Below is a small trained network, with its code and all its weights. Each question gives an input and a class and asks what happens when units are switched off, that is, made to give their printed mean instead of their output.

import numpy as np


def w(rows, s, z=0):
    codes = np.array(rows[::2]) - 128.0
    scale = np.full(codes.shape[1], s)
    scale[-1] = z or s
    return codes * scale


def norm(h):
    return h / np.sqrt((h * h).mean(-1, keepdims=True) + 1e-5)


def f(y):
    return np.maximum(y, 0)


def log_softmax(a):
    a = a - a.max(-1, keepdims=True)
    return a - np.log(np.exp(a).sum(-1, keepdims=True))


def net(x, mask):
    res = np.array(x, float).reshape(1, 2) / 4 @ E
    u = 0
    for l in range(3):
        y = f(norm(res) @ A[l][:, :-1].T + A[l][:, -1])
        res = res + np.where(mask[u : u + 6], y, B[l][:, -1]) @ B[l][:, :-1]
        u += 6
    return log_softmax(norm(res)[-1] @ U[:, :-1].T + U[:, -1])


A, B = {}, {}
E = w([
[64,13,187,14,78],'x0',
[132,2,132,61,170],'x1',
],0.0038)
A[0] = w([
[49,135,162,140,97,1],'L0N0',
[103,156,141,138,87,100],'L0N1',
[131,75,145,148,224,139],'L0N2',
[142,151,118,138,94,90],'L0N3',
[91,98,186,210,146,62],'L0N4',
[210,1,60,168,144,128],'L0N5',
],0.0087,0.0027)
B[0] = w([
[23,144,254,142,38,166],'L0N0',
[155,131,144,37,155,177],'L0N1',
[246,119,76,140,112,216],'L0N2',
[111,217,118,130,56,167],'L0N3',
[86,207,57,196,184,128],'L0N4',
[178,93,78,132,125,253],'L0N5',
],0.0085,0.0046)
A[1] = w([
[156,142,207,167,153,121],'L1N0',
[17,255,212,245,100,180],'L1N1',
[248,19,105,47,162,202],'L1N2',
[157,202,98,92,143,119],'L1N3',
[237,242,118,124,132,4],'L1N4',
[52,235,83,138,104,12],'L1N5',
],0.0064,0.0011)
B[1] = w([
[36,71,199,201,169,141],'L1N0',
[7,128,133,93,148,254],'L1N1',
[30,77,130,215,147,253],'L1N2',
[213,47,71,190,225,180],'L1N3',
[189,162,135,177,225,231],'L1N4',
[84,70,1,31,158,198],'L1N5',
],0.0061,0.0069)
A[2] = w([
[108,151,222,153,162,151],'L2N0',
[122,61,136,178,92,174],'L2N1',
[11,78,138,140,106,43],'L2N2',
[94,194,158,50,55,221],'L2N3',
[237,71,137,172,136,255],'L2N4',
[90,167,160,153,138,208],'L2N5',
],0.012,0.0012)
B[2] = w([
[171,244,43,51,181,156],'L2N0',
[59,221,108,126,185,211],'L2N1',
[92,69,200,171,99,254],'L2N2',
[221,196,64,44,34,196],'L2N3',
[164,139,188,102,68,229],'L2N4',
[125,154,117,43,108,169],'L2N5',
],0.011,0.0077)
U = w([
[91,170,65,117,204,191],'0',
[250,105,127,194,123,147],'1',
[79,169,144,30,39,121],'2',
[26,91,193,167,106,174],'3',
[149,101,146,104,119,2],'4',
],0.018,0.0073)

Each question gives the input, the list of numbers given to net, and the class t.
The units are the neurons (one row each of A and B). Each row of codes is followed by its name. A weight is (code - 128) times the scale printed after its matrix; where a second scale follows, it is the last column's (A, B and U).
mask holds one flag per neuron, layer by layer. A switched-off neuron (its flag False) gives its mean, the last column of its row in B, instead of its output. The means were averaged over made-up inputs and are rounded, as every weight is.
A unit's drop is (log p(t) with every unit on - log p(t) with that unit switched off) / (log p(t) with every unit on - log p(t) with every unit switched off).
The circuit of an input: a set's keep is (log p(t) with only the set's units on - log p(t) with every unit switched off) / (log p(t) with every unit on - log p(t) with every unit switched off). Starting from the 12 units with the biggest drops (on a tie, the unit counted first), units are removed one at a time, each time the one whose removal leaves the highest keep (on an exact tie, the one counted first), for as long as the keep stays at least 0.8.
units of the circuit, in order: the units of the circuit, biggest drop first
top k neurons: the k neurons with the biggest drops, biggest first
top k neurons in layer l: the k neurons of layer l with the biggest drops, biggest first
drop when u is switched off: that unit's drop, to one decimal
input [0,3], class 1: units of the circuit, in order -> [L0N2]
input [0,-6], class 0: top 2 neurons -> [L1N3; L0N1]
input [0,6], class 1: top 4 neurons -> [L0N2; L0N5; L1N1; L2N4]
input [0,-3], class 0: top 3 neurons -> [L0N2; L0N5; L0N1]
input [0,-7], class 0: top 2 neurons in layer 1 -> [L1N3; L1N2]
input [0,-8], class 0: top 2 neurons in layer 0 -> [L0N1; L0N0]
input [1,8], class 3: top 4 neurons -> [L1N2; L1N4; L2N3; L2N1]
input [1,5], class 3: top 4 neurons -> [L1N2; L2N3; L1N4; L2N1]
input [-1,-5], class 0: drop when L0N5 is switched off -> 0.1
input [2,4], class 3: drop when L2N4 is switched off -> 0.0
input [3,3], class 3: drop when L1N2 is switched off -> 0.7
